Each row has a name. After each piece below comes the name of the row it's from, unless a question asks for something else. Each question is about the rows just above it. Places in a row count from 0.

[125 171 159 136 162 147 125 205 131 153 164 128 158 156  95] : q770
[ 89 105  88  88 114 108  98 157  90  98 104  93  97 129 129] : q973
[125 171 159 136 162 147 125 205 134 148 134 140 132 169 193] : q864
[166 118 132 158 144 146 164  96 132 134 134 148 140 142 108] : q706
Where in the named rows is [89]?	q973, 0
Where in the named rows is [96]?	q706, 7
find: [ 89 105  88  88 114 108  98 157  90  98 104  93  97 129 129]	q973
Shift each entry of [125 171 159 136] by -1 times 1:	[124 170 158 135]
Where in the named rows is [166]?	q706, 0
find: [134 148 134 140 132]	q864

[ 80 114 124 105 124  76 122 106  40 108 100 116] : q864
[115 131 128 106 129 147 125 109 172  84 133 127] : q507
[ 87 124 126  94 128 122 124 101 132  75 124 120] : q947
[102 126 128  64 129 130 130 120 142 105 135 123] : q895
[133 122 128 151 126  94 132 150  56 183 118 127] : q973
[102 126 128 111 129 130 130 120 142 105 135 133] : q360
[ 65 119 127  91 129 111 129 108 117  84 130 114] : q706
[102 126 128 111 129 130 130 120 142 105 130 123] : q56
[142 131 106 126 126 133 121 115 133 111 116 131] : q738
Where do [133 122 128 151 126  94 132 150  56 183 118 127] appear?	q973
[40] is at row and place	q864, 8
[76] is at row and place	q864, 5
find: [105 130]	q56
[125] with -1 step of 1 on every entry:	[124]
Move every entry of [ 80 114 124] by -1 step of 1.	[ 79 113 123]
Row and place of [65] in the named rows:	q706, 0

[117 188 129  67 112 137 144  87 146 131 168 126 140]  q770
[ 72  77 189 169  93 108 120 128 113 126 150  51 122]  q514
[165 139 118 188 165 181  33 178  91  95 167 123 141]  q895
[111 146 153 156 132 105 200 124 186 122 113  81 184]  q706
[149 131 116 144 155 114 121 134 120 125 141 140 143]  q947
[ 96 153 148 180 139 197 117  80  66  87 104 123 103]  q507
[ 85 133 164 131 122  86 128 151  60 149 139 108 139]  q738
[127 129 128 138 100 110 141 135 162 117 169 124 124]  q973
The row with [118 188] is	q895
Row and place of [86] in the named rows:	q738, 5
find: [155 114 121]	q947

[148 145 106  82 155 166 135] : q864
[171 191  91 107 109 136 179] : q770
[132 153  78 144 115 136 118] : q360
[ 88 178  70 129 153 159  73] : q514
[115 142 181 182 150  58 106] : q895
[166 155 116 161  55 130  80] : q56
[ 61  65 109 140 111  82 202] : q973
[ 75  97 147 146 126  78  97] : q947
[ 82 111  78 121 165  88 177] : q507
[168 192 135 183 127  60 139] : q738
[ 68 102  88  65  97 133 178] : q706
find: [171 191  91 107 109 136 179]	q770
[191] is at row and place	q770, 1
[133] is at row and place	q706, 5
Move every entry of [ 88 178] by -1 step of 1.	[ 87 177]

[169 113 152  87  59  89 224 137] : q947
[180  94  98  31  86  59  32 137] : q514
[180  94  98  31 224  59 111  50] : q864
[113] is at row and place	q947, 1
Shift each entry of [86] by -1 times 1:	[85]
Where in the named rows is [87]?	q947, 3
[86 59 32] is in which row?	q514
Row and place of [111] in the named rows:	q864, 6
[89] is at row and place	q947, 5

[103 143 143 154 161 166 133 156 117 130  69 108 102 137  85 141  65  99
 136] = q864
[ 96  53 142  86 139  89 114 143 117 130  69 108 102 137 112 115  96 121
 134] = q895
[156 166 143 143 133 161 154 103 161 110 161 182 135 109 145 141 159 139
 123] = q770
[158 198 117 160 114 165 138 115 140 126 176 147 154 122 165 119 186 146
 119] = q514
Where do [138 115] appear?	q514
find: [156 166 143 143 133 161 154 103]	q770
Where in the named rows is [65]?	q864, 16

[105  98 150 101 103 100 134 165 157 179  85 113  76  79 156 103 151 102
 109  75 135 174 132 159 130] : q514
[105  98 150 101 103 100 134 165 157 179  85 113  76  79 156 103 151 102
 109  75 135 130 132 159 130] : q864
[148 149 122 147 152 158 119  88  91  73 171 146 180 179 101 152  98 152
 154 185 108 121 118  87 129] : q738
[168 201  90 184 188 127 109 125 130 114 101 172 152 121 154 152 179 108
  98 101 180 185 101 133  96] : q706
The row with [180 179 101 152  98 152 154 185 108 121] is	q738
[168 201  90 184 188 127 109 125 130 114 101 172 152 121 154 152 179 108
  98 101 180 185 101 133  96] is in which row?	q706
Move every entry of [101] by -1 step of 1.	[100]

[109  92 106 130 131 126 139 144  91] : q738
[117 175 143 159 159 114 150 158 110] : q973
[139 133 143 159 159 114 167 158 110] : q864
[159 159 114] with -1 step of 1 on every entry:	[158 158 113]
Row and place of [91] in the named rows:	q738, 8
find: [139 144]	q738
Row and place of [126] in the named rows:	q738, 5

[119 105  97  90 123 121] -> q706
[151 163 149 161 141 167] -> q895
[ 81 142 198 192 192  62] -> q864
[182 122  60  79  59 218] -> q770
[168 135  84  95  93 200] -> q991
[ 90 150 197 193 192  78] -> q360
[165 103 160  71  56 191] -> q738
[138 123  99  97 119 152] -> q947
find: [103 160  71  56]	q738
[161] is at row and place	q895, 3
find: [119 105  97  90 123 121]	q706
Where do [138 123  99  97 119 152] appear?	q947
[152] is at row and place	q947, 5

[126 127 125 182 112 157]  q770
[114 120 197 151 140 143]  q895
[126 127 125 182 148 157]  q973
[ 89 161 112 154  79 129]  q991
[ 74 154 111 127 118 126]  q360
[100  97 111 142 120 171]  q514
[102 133 173  79 113 127]  q56
[138 197 120 145 130 110]  q864
[138 154  97 123 161 119]  q706
Which row holds [120 197]?	q895
Row and place of [130] in the named rows:	q864, 4
Move every entry of [125 182] by -1 step of 1.	[124 181]
Shift each entry of [127 125 182] by -1 times 1:	[126 124 181]
Where do [138 197 120 145 130 110] appear?	q864
The row with [ 74 154] is	q360
Where in the named rows is [133]?	q56, 1

[173 152 135  95 152 101 145 104 178  92  94 167 110 127 123  71 109 100
 166 121 145 122 143 118  99 109 100  98 213 143 146 167 132 126 146 119
 168 149 130 137  82 137 130 118 131 102 126  85 130 116 118 125 165 120
 161  72]  q360
[ 68 169 118 169 129 151 115 152 179 109 125 106 132 120 133  86 145 117
 138 118 139 113 170 108 154 120 120 157 152 131 116 102 173 121 147  54
 128 103 158 122 118 126 123 168 124  98  90 117  87  96 120  99 156 159
 168 138]  q864
[113 128 122 136 121 148 119 128 130 139 132 122 122 117 139 133 135 143
 126 136 134 131 142 120 139 124 129 132 110 117 114 114 131 123 113 112
 116 119 127 125 130 126 136 143 130 127 119 144 127 127 129 123 121 124
 128 149]  q947
[ 68 169 118 169 129 151 115 152 179 109 125 106 132 120 133  86 145 117
 138 118 139 113 170 108 154 120 120 157 152 131 116 102 173 121 147  54
 128 103 158 122 118 126 123 168 124  98  90 117  87  96 120  99 156 159
 168 138] is in which row?	q864
find: [136 121]	q947
find: [168 149 130 137  82 137 130 118]	q360

[121  69  86 170 127  81 145] = q991
[102  59 107 151 135 116 142] = q507
[120 121 125 130 119 104 152] = q770
[119  97 121 128 146 133 122] = q864
[134 143 134 125 126 138 124] = q973
[123  88  96 164 119  88 147] = q947
[119 119 140 113 143 157 118] = q706
[142 179 153  80 150 135 102] = q895
[123 101 114 148 126 127 134] = q56
[125 120 123 128 131 113 130] = q514
[135 163 138 113 119 109 130] = q738
Where in the named rows is [151]?	q507, 3
[ 59 107 151] with -1 step of 1 on every entry:	[ 58 106 150]

[142 120 116 117 151 100 128 130 133 140 103 113 127]  q56
[125 129 124 163 164 127 170 122  72 140 164 122 126]  q895
[149 114 138 130 140 147 129 121 152 155 121 116 134]  q947
[123 146 141 145 175 120 150 137  76 151 115  89 132]  q770
[110 139 133 143 110 128 143 110 104 109 145 151 127]  q738
[ 96 115 121 145 141 115 144 137 131 156 162 147 127]  q991
[106 119 118 114  85 165 128 140 176 134 125 101 129]  q706
[142 169 135 131 139 120 115 107  76 135 126 137 127]  q514
[159 139 133 143 110 128 134 128 125 176 140 122 127]  q973
[148 146 141 145 175 120 150 137  76 151 115  89 132]  q864
find: [128 140 176 134 125]	q706
find: [149 114 138 130 140 147 129 121 152 155 121 116 134]	q947
find: [142 120 116 117 151 100 128 130 133 140 103 113 127]	q56
[106] is at row and place	q706, 0
Shift each entry of [148 146] by +1 times 1:	[149 147]
Row and place of [152] in the named rows:	q947, 8

